Each row has a name. Each question is about the rows just above it.

[186, 124, 112, 112] = Gatu
[79, 91, 131, 48] = zod
[79, 84, 131, 48] = Mupul
[82, 46, 82, 82] = gade
[95, 85, 108, 70] = deg
[123, 98, 90, 94] = zub
[49, 49, 49, 48] = fil
[124, 78, 137, 175] = gotib
[83, 98, 104, 56] = Gelan
How many times does fil hold [49]? | 3
How many times does gade hold [81]? | 0

[133, 113, 116, 71, 107, 101, 99, 71, 78, 82, 111, 98, 121, 96, 92, 93, 115, 56, 65, 86, 121, 116, 95, 71, 111, 101, 124] -> gotib
[127, 139, 119, 102, 123, 79, 87, 104, 87, 107, 95, 105, 112, 92, 97, 95, 118, 35, 92, 126, 111, 116, 95, 71, 127, 96, 112] -> Ropog
[133, 113, 116, 93, 107, 101, 98, 98, 78, 93, 133, 98, 98, 96, 92, 93, 115, 56, 97, 86, 121, 94, 98, 116, 100, 104, 98] -> gade
Times [71] occurs in gotib: | 3
Times [93] occurs in gade: | 3
Count of [98] in gade: | 6
How many times does gotib hold [113]? | 1
How many times does gade hold [133]? | 2
How many times does Ropog hold [127]? | 2
Times [123] occurs in Ropog: | 1

[111, 138, 137, 130, 66, 112, 107, 111, 111, 74, 137, 111] -> Gelan
[106, 109, 75, 81, 96, 106, 88, 104, 105, 110, 107, 105] -> Gatu
[82, 151, 12, 91, 112, 67, 81, 91, 91, 174, 104, 91] -> fil
Times [81] occurs in Gatu: | 1
Times [111] occurs in Gelan: | 4
Times [110] occurs in Gelan: | 0
Times [91] occurs in fil: | 4
Times [137] occurs in Gelan: | 2

[115, 50, 129, 153, 137, 160, 70, 154, 70, 72, 152, 125, 70] : deg
[102, 89, 90, 67, 143, 95, 33, 87, 63, 77, 126, 36, 125] : gotib
[91, 123, 72, 35, 130, 100, 96, 43, 95, 151, 87, 84, 78] : Gatu
[120, 105, 116, 126, 101, 75, 68, 129, 85, 86, 90, 107, 84] : Gelan
[69, 40, 108, 134, 79, 69, 69, 131, 40, 25, 118, 40, 40] : zub
[113, 139, 113, 66, 60, 113, 66, 77, 113, 77, 103, 66, 113] : leve
Count of [113] in leve: | 5
Times [70] occurs in deg: | 3
Count of [69] in zub: | 3
How many times does leve hold [67]? | 0

[58, 83, 65, 87, 87, 65, 83, 81, 65] = Gelan
[102, 72, 81, 89, 128, 102, 82, 31, 90] = deg
[102, 72, 97, 64, 100, 95, 82, 31, 90] = zod
Times [83] occurs in deg: | 0
Count of [65] in Gelan: | 3

[70, 115, 94, 134, 134, 115, 90, 134, 78, 71, 78, 71, 74, 71, 71, 120, 76, 116, 78, 103, 134, 124, 91, 78] = gotib
[136, 68, 114, 59, 40, 68, 140, 59, 144, 140, 148, 31, 125, 17, 143, 46, 108, 48, 152, 85, 55, 51, 128, 77] = Mupul
[14, 182, 36, 187, 191, 182, 21, 187, 11, 12, 11, 188, 19, 191, 22, 187, 34, 183, 11, 146, 188, 189, 22, 36] = deg
[26, 157, 63, 169, 179, 157, 49, 179, 34, 34, 34, 165, 169, 174, 48, 162, 42, 155, 34, 128, 179, 169, 52, 34] = Fab
Count of [34] in Fab: | 5
Times [169] occurs in Fab: | 3
Count of [78] in gotib: | 4

[110, 114, 75, 101, 96, 135, 118, 139] -> zub
[113, 150, 113, 113, 53, 160, 142, 163] -> Fab
[70, 52, 163, 93, 70, 30, 56, 22] -> zod
[103, 101, 103, 100, 103, 113, 103, 104] -> fil
[58, 41, 183, 81, 41, 41, 41, 13] -> Gelan
[69, 40, 170, 92, 169, 31, 102, 24] -> gade
[104, 114, 77, 97, 91, 128, 111, 119] -> deg
[91, 114, 77, 97, 91, 128, 111, 119] -> gotib
[115, 139, 46, 105, 63, 154, 130, 148] -> leve
Times [113] occurs in Fab: | 3
How many times does gotib hold [91]? | 2
Count of [40] in Gelan: | 0
Times [70] occurs in zod: | 2
How many times does gade hold [170]? | 1
Times [100] occurs in fil: | 1

[110, 111, 93, 93, 108, 98, 69, 81, 87]  gade
[13, 32, 132, 144, 11, 87, 132, 191, 157]  deg
[100, 85, 97, 100, 99, 100, 100, 97, 97]  Fab
[142, 123, 86, 93, 125, 86, 73, 60, 65]  gotib
[82, 103, 104, 104, 93, 100, 103, 120, 107]  fil
[20, 134, 48, 114, 48, 100, 127, 135, 134]  zub
[126, 132, 104, 98, 135, 103, 99, 83, 102]  Gelan
[82, 78, 100, 111, 76, 100, 114, 120, 102]  Gatu
[111, 82, 63, 104, 107, 98, 104, 99, 81]  zod
[104, 81, 104, 104, 123, 104, 75, 92, 81]  leve
[85, 102, 89, 103, 110, 84, 102, 114, 85]  Ropog
[111, 98, 83, 104, 107, 98, 82, 99, 81]  Mupul
Times [81] occurs in leve: | 2
Count of [102] in Ropog: | 2
How many times does zod hold [99]? | 1
Count of [100] in Fab: | 4
How many times does zub hold [134]? | 2
Times [101] occurs in Gatu: | 0

[39, 42, 134, 48, 176, 57, 136, 60, 151, 77, 116, 167, 160, 61, 70, 162, 134, 129, 46] : Ropog
[156, 145, 33, 149, 26, 149, 39, 137, 43, 180, 76, 40, 39, 145, 76, 76, 145, 62, 76] : zod
[156, 158, 33, 26, 26, 149, 39, 137, 43, 159, 76, 40, 39, 145, 138, 26, 62, 62, 156] : fil
How many times does Ropog hold [134]? | 2
Times [137] occurs in zod: | 1
Count of [76] in zod: | 4
Count of [25] in fil: | 0

[120, 85, 120, 120, 120] = fil
[76, 125, 54, 125, 125] = Mupul
[123, 125, 123, 126, 122] = zod
[124, 75, 124, 75, 75] = deg
Count of [125] in zod: | 1
Times [76] occurs in Mupul: | 1
Times [120] occurs in fil: | 4
Times [75] occurs in deg: | 3
Times [125] occurs in Mupul: | 3
How many times does deg hold [124]? | 2
Count of [123] in zod: | 2

[80, 123, 103, 113, 67, 88, 67] = Gatu
[125, 69, 87, 86, 138, 124, 137] = Ropog
[101, 101, 101, 102, 102, 101, 96] = zub
[105, 105, 100, 104, 117, 106, 106] = deg
[125, 69, 107, 86, 138, 124, 124] = fil
[123, 123, 103, 99, 123, 113, 123] = Fab
[105, 124, 100, 104, 117, 106, 147] = zod
[82, 125, 103, 122, 78, 86, 78] = leve
How many times does Fab hold [123]? | 4
How many times does zub hold [102]? | 2
Count of [100] in deg: | 1
Times [82] occurs in leve: | 1
Count of [124] in Fab: | 0

[116, 71, 99, 95, 108, 39, 95, 73, 75, 36, 118, 125, 67] : gotib
[85, 134, 94, 53, 101, 174, 109, 141, 133, 174, 94, 82, 94] : Gelan
[83, 135, 98, 50, 102, 175, 110, 143, 132, 176, 94, 175, 134] : fil
[105, 130, 97, 73, 90, 170, 118, 124, 122, 164, 83, 99, 134] : leve
[102, 102, 98, 175, 102, 175, 110, 175, 73, 46, 102, 114, 74] : zod
[85, 134, 109, 53, 109, 174, 109, 141, 133, 109, 124, 114, 53] : Gatu
[94, 136, 97, 59, 96, 175, 176, 134, 123, 173, 84, 87, 110] : Fab
Times [175] occurs in fil: | 2
How many times does zod hold [175]? | 3
Count of [109] in Gatu: | 4
Times [93] occurs in Gelan: | 0

[168, 102, 168, 168, 113, 103, 103, 113, 113, 110, 103]  Fab
[174, 105, 110, 103, 108, 107, 104, 101, 105, 112, 110]  fil
[117, 104, 117, 104, 104, 106, 117, 104, 117, 112, 117]  Gatu
[156, 109, 117, 101, 118, 111, 104, 101, 105, 113, 106]  Gelan
[156, 109, 117, 101, 118, 116, 103, 103, 112, 111, 101]  gotib
How many times does Gatu hold [117]? | 5
Count of [112] in Gatu: | 1
How many times does Fab hold [168]? | 3
Times [103] occurs in Fab: | 3
Times [102] occurs in Fab: | 1
Count of [113] in Fab: | 3

[146, 123, 129, 65, 124, 71, 123] -> deg
[168, 153, 130, 130, 153, 130, 153] -> zub
[47, 154, 154, 154, 57, 71, 49] -> fil
[48, 48, 72, 48, 48, 48, 72] -> Gelan
Count of [154] in fil: | 3
How many times does Gelan hold [71]? | 0
Count of [153] in zub: | 3
Times [130] occurs in zub: | 3
Count of [123] in deg: | 2
Times [72] occurs in Gelan: | 2
Count of [131] in zub: | 0

[89, 116, 88, 92, 31] = Ropog
[98, 77, 100, 145, 89] = zub
[93, 70, 84, 40, 40] = Mupul
[71, 101, 89, 101, 106] = gade
[85, 101, 91, 101, 104] = zod
Count of [88] in gade: | 0
How many times does Mupul hold [70]? | 1

[132, 95, 93, 116, 106, 115, 98] -> leve
[74, 101, 110, 136, 78, 159, 136] -> Fab
[81, 81, 110, 81, 136, 81, 136] -> gotib
[80, 90, 97, 90, 90, 124, 80] -> zod
[59, 68, 126, 79, 88, 150, 67] -> Mupul
[109, 90, 97, 109, 34, 140, 39] -> Gelan
[132, 95, 93, 135, 106, 115, 98] -> Ropog
Times [81] occurs in gotib: | 4
Count of [110] in gotib: | 1
How many times does gotib hold [135]? | 0
How many times does zod hold [80]? | 2
Times [115] occurs in leve: | 1
Count of [135] in Fab: | 0
Count of [93] in leve: | 1

[90, 117, 122, 93, 73, 95, 126, 89, 74, 70, 109, 119, 109, 107, 81, 123, 114, 109, 78, 82, 109, 141, 88] -> Gatu
[114, 88, 85, 107, 122, 97, 75, 106, 93, 128, 91, 92, 97, 100, 112, 87, 87, 89, 118, 110, 95, 70, 108] -> fil
[114, 88, 95, 107, 95, 106, 75, 106, 93, 128, 91, 92, 97, 100, 112, 87, 87, 89, 118, 110, 95, 89, 75] -> Ropog
[114, 81, 75, 109, 132, 107, 68, 112, 90, 137, 93, 81, 91, 94, 121, 75, 83, 88, 126, 119, 89, 53, 113] -> gotib
[98, 83, 80, 115, 148, 122, 21, 96, 85, 175, 56, 98, 115, 129, 109, 99, 59, 56, 141, 98, 108, 49, 109] -> Fab
[62, 107, 108, 86, 75, 87, 146, 106, 108, 99, 129, 84, 88, 145, 99, 94, 124, 128, 78, 106, 92, 123, 97] -> deg
How many times does deg hold [146]? | 1
Times [98] occurs in Fab: | 3
Count of [74] in Gatu: | 1
Times [175] occurs in Fab: | 1
Count of [109] in Gatu: | 4
Times [75] occurs in Ropog: | 2

[107, 131, 81, 131, 23, 107, 107, 107, 91, 63]  Gelan
[28, 142, 45, 66, 66, 66, 66, 150, 47, 141]  fil
[107, 117, 81, 88, 23, 84, 85, 63, 91, 63]  Fab
[28, 142, 45, 81, 66, 72, 90, 79, 71, 53]  gade
[102, 100, 99, 102, 62, 106, 150, 100, 100, 102]  leve
[115, 85, 85, 91, 108, 91, 91, 85, 170, 91]  zub
Count of [106] in Gelan: | 0
Count of [85] in zub: | 3
Times [150] occurs in leve: | 1
How many times does zub hold [91]? | 4
Times [107] occurs in Gelan: | 4
Times [100] occurs in leve: | 3
How many times does fil hold [66]? | 4

[128, 141, 131, 104, 130, 103, 87, 176, 128, 100, 144, 101, 141, 77, 83, 94, 63, 124, 112, 92, 102, 80, 83, 111, 128, 103, 83, 100, 39, 128, 96, 87, 141, 81, 150, 141, 45, 93, 141]  Gatu
[79, 152, 121, 95, 98, 91, 123, 167, 115, 111, 149, 104, 97, 74, 102, 86, 47, 112, 130, 105, 85, 95, 97, 101, 83, 69, 83, 117, 64, 129, 90, 106, 154, 54, 120, 68, 62, 107, 61]  Gelan
[68, 162, 131, 107, 78, 78, 78, 176, 127, 102, 95, 92, 121, 79, 96, 94, 68, 124, 111, 92, 107, 78, 82, 112, 90, 78, 81, 96, 40, 133, 94, 78, 137, 96, 151, 92, 46, 92, 79]  gade
Count of [96] in gade: | 3
Count of [68] in gade: | 2
Count of [93] in Gatu: | 1
Times [128] occurs in Gatu: | 4
Times [87] occurs in Gatu: | 2
Count of [92] in gade: | 4
How many times does gade hold [77]? | 0

[124, 85, 106, 73, 104, 97, 98, 117, 89, 99, 125, 80, 103, 133, 96, 79, 97, 104, 92, 105, 96, 104, 97, 116, 108, 81, 85, 106, 87, 102, 97, 97, 103, 82, 128, 92, 75, 110, 120, 111, 69, 111, 101, 86, 86, 118, 110, 98, 116, 89, 83, 108, 133, 135, 91, 97] : leve
[94, 107, 104, 101, 103, 104, 109, 108, 97, 100, 96, 108, 100, 104, 107, 88, 85, 99, 101, 111, 93, 101, 107, 109, 89, 102, 106, 100, 94, 109, 102, 102, 96, 107, 103, 107, 100, 99, 93, 96, 88, 101, 106, 88, 103, 96, 100, 93, 102, 99, 84, 109, 93, 86, 90, 104] : gotib
[98, 61, 95, 124, 91, 96, 59, 63, 32, 82, 100, 125, 88, 103, 104, 125, 109, 120, 108, 107, 91, 97, 139, 135, 80, 110, 84, 87, 100, 112, 108, 85, 119, 67, 123, 111, 77, 111, 101, 108, 76, 114, 62, 144, 88, 85, 94, 100, 117, 130, 114, 59, 146, 86, 108, 89] : Mupul
[101, 112, 100, 94, 99, 97, 118, 119, 136, 110, 104, 89, 118, 104, 95, 93, 90, 87, 96, 102, 103, 97, 85, 87, 108, 94, 108, 101, 95, 97, 101, 110, 96, 114, 82, 97, 105, 90, 110, 99, 108, 85, 110, 80, 107, 105, 102, 104, 92, 88, 91, 124, 86, 108, 94, 108] : zod
[101, 85, 115, 70, 102, 81, 101, 82, 145, 96, 54, 99, 118, 145, 138, 100, 127, 129, 81, 94, 84, 88, 108, 80, 69, 87, 114, 83, 100, 85, 88, 111, 87, 110, 78, 111, 104, 113, 95, 95, 61, 73, 97, 93, 111, 87, 109, 95, 81, 137, 129, 120, 140, 106, 91, 114] : Gelan
[99, 100, 119, 79, 103, 80, 96, 105, 82, 107, 80, 120, 106, 91, 104, 109, 84, 108, 90, 98, 93, 107, 98, 87, 114, 98, 123, 84, 90, 90, 82, 105, 126, 108, 95, 118, 116, 91, 100, 116, 102, 101, 65, 122, 106, 95, 80, 103, 92, 117, 83, 127, 119, 118, 90, 87] : Gatu
[105, 94, 87, 102, 111, 99, 90, 82, 99, 104, 111, 75, 99, 83, 97, 119, 119, 82, 89, 96, 103, 100, 95, 81, 117, 88, 76, 84, 103, 86, 103, 107, 107, 83, 107, 88, 76, 118, 102, 106, 98, 104, 108, 108, 87, 116, 87, 103, 99, 103, 113, 92, 111, 142, 109, 91] : Fab
[93, 97, 98, 102, 99, 95, 102, 93, 106, 101, 103, 100, 112, 101, 97, 103, 106, 96, 94, 104, 103, 96, 100, 98, 97, 99, 101, 95, 98, 99, 101, 101, 103, 105, 90, 100, 98, 96, 102, 101, 101, 93, 98, 97, 99, 99, 100, 101, 103, 106, 99, 101, 97, 99, 95, 103] : deg
[97, 62, 98, 124, 92, 93, 59, 64, 31, 81, 101, 126, 88, 103, 104, 125, 108, 120, 111, 86, 88, 97, 139, 135, 81, 106, 82, 87, 101, 112, 106, 90, 118, 68, 122, 108, 79, 109, 100, 104, 76, 116, 62, 144, 86, 85, 94, 101, 116, 130, 113, 59, 146, 85, 107, 88] : fil
[106, 89, 85, 101, 104, 97, 78, 73, 102, 107, 117, 70, 110, 79, 90, 127, 125, 79, 88, 88, 107, 101, 89, 68, 121, 81, 70, 84, 85, 79, 104, 108, 111, 75, 110, 84, 69, 121, 101, 112, 100, 105, 106, 111, 82, 85, 84, 123, 98, 104, 119, 81, 119, 149, 113, 85] : zub
[104, 94, 100, 103, 106, 97, 105, 105, 100, 101, 104, 97, 108, 105, 101, 98, 98, 99, 95, 97, 103, 96, 96, 101, 100, 98, 104, 105, 96, 98, 98, 107, 98, 102, 102, 97, 96, 100, 110, 103, 97, 94, 99, 100, 101, 96, 104, 100, 100, 98, 95, 98, 101, 107, 97, 101] : Ropog
Times [103] occurs in zub: | 0
Count of [94] in deg: | 1
Count of [97] in leve: | 6
Count of [106] in deg: | 3
Times [99] occurs in Fab: | 4
Times [87] occurs in Gelan: | 3

[135, 65, 116, 116, 160, 115, 116, 135] : gotib
[77, 71, 80, 110, 166, 114, 93, 169] : Fab
[52, 54, 95, 93, 177, 125, 130, 151] : Ropog
[52, 54, 170, 115, 177, 125, 130, 151] : deg
[77, 71, 80, 110, 166, 114, 93, 111] : zub
How many times does gotib hold [116]? | 3
How many times does Fab hold [169]? | 1

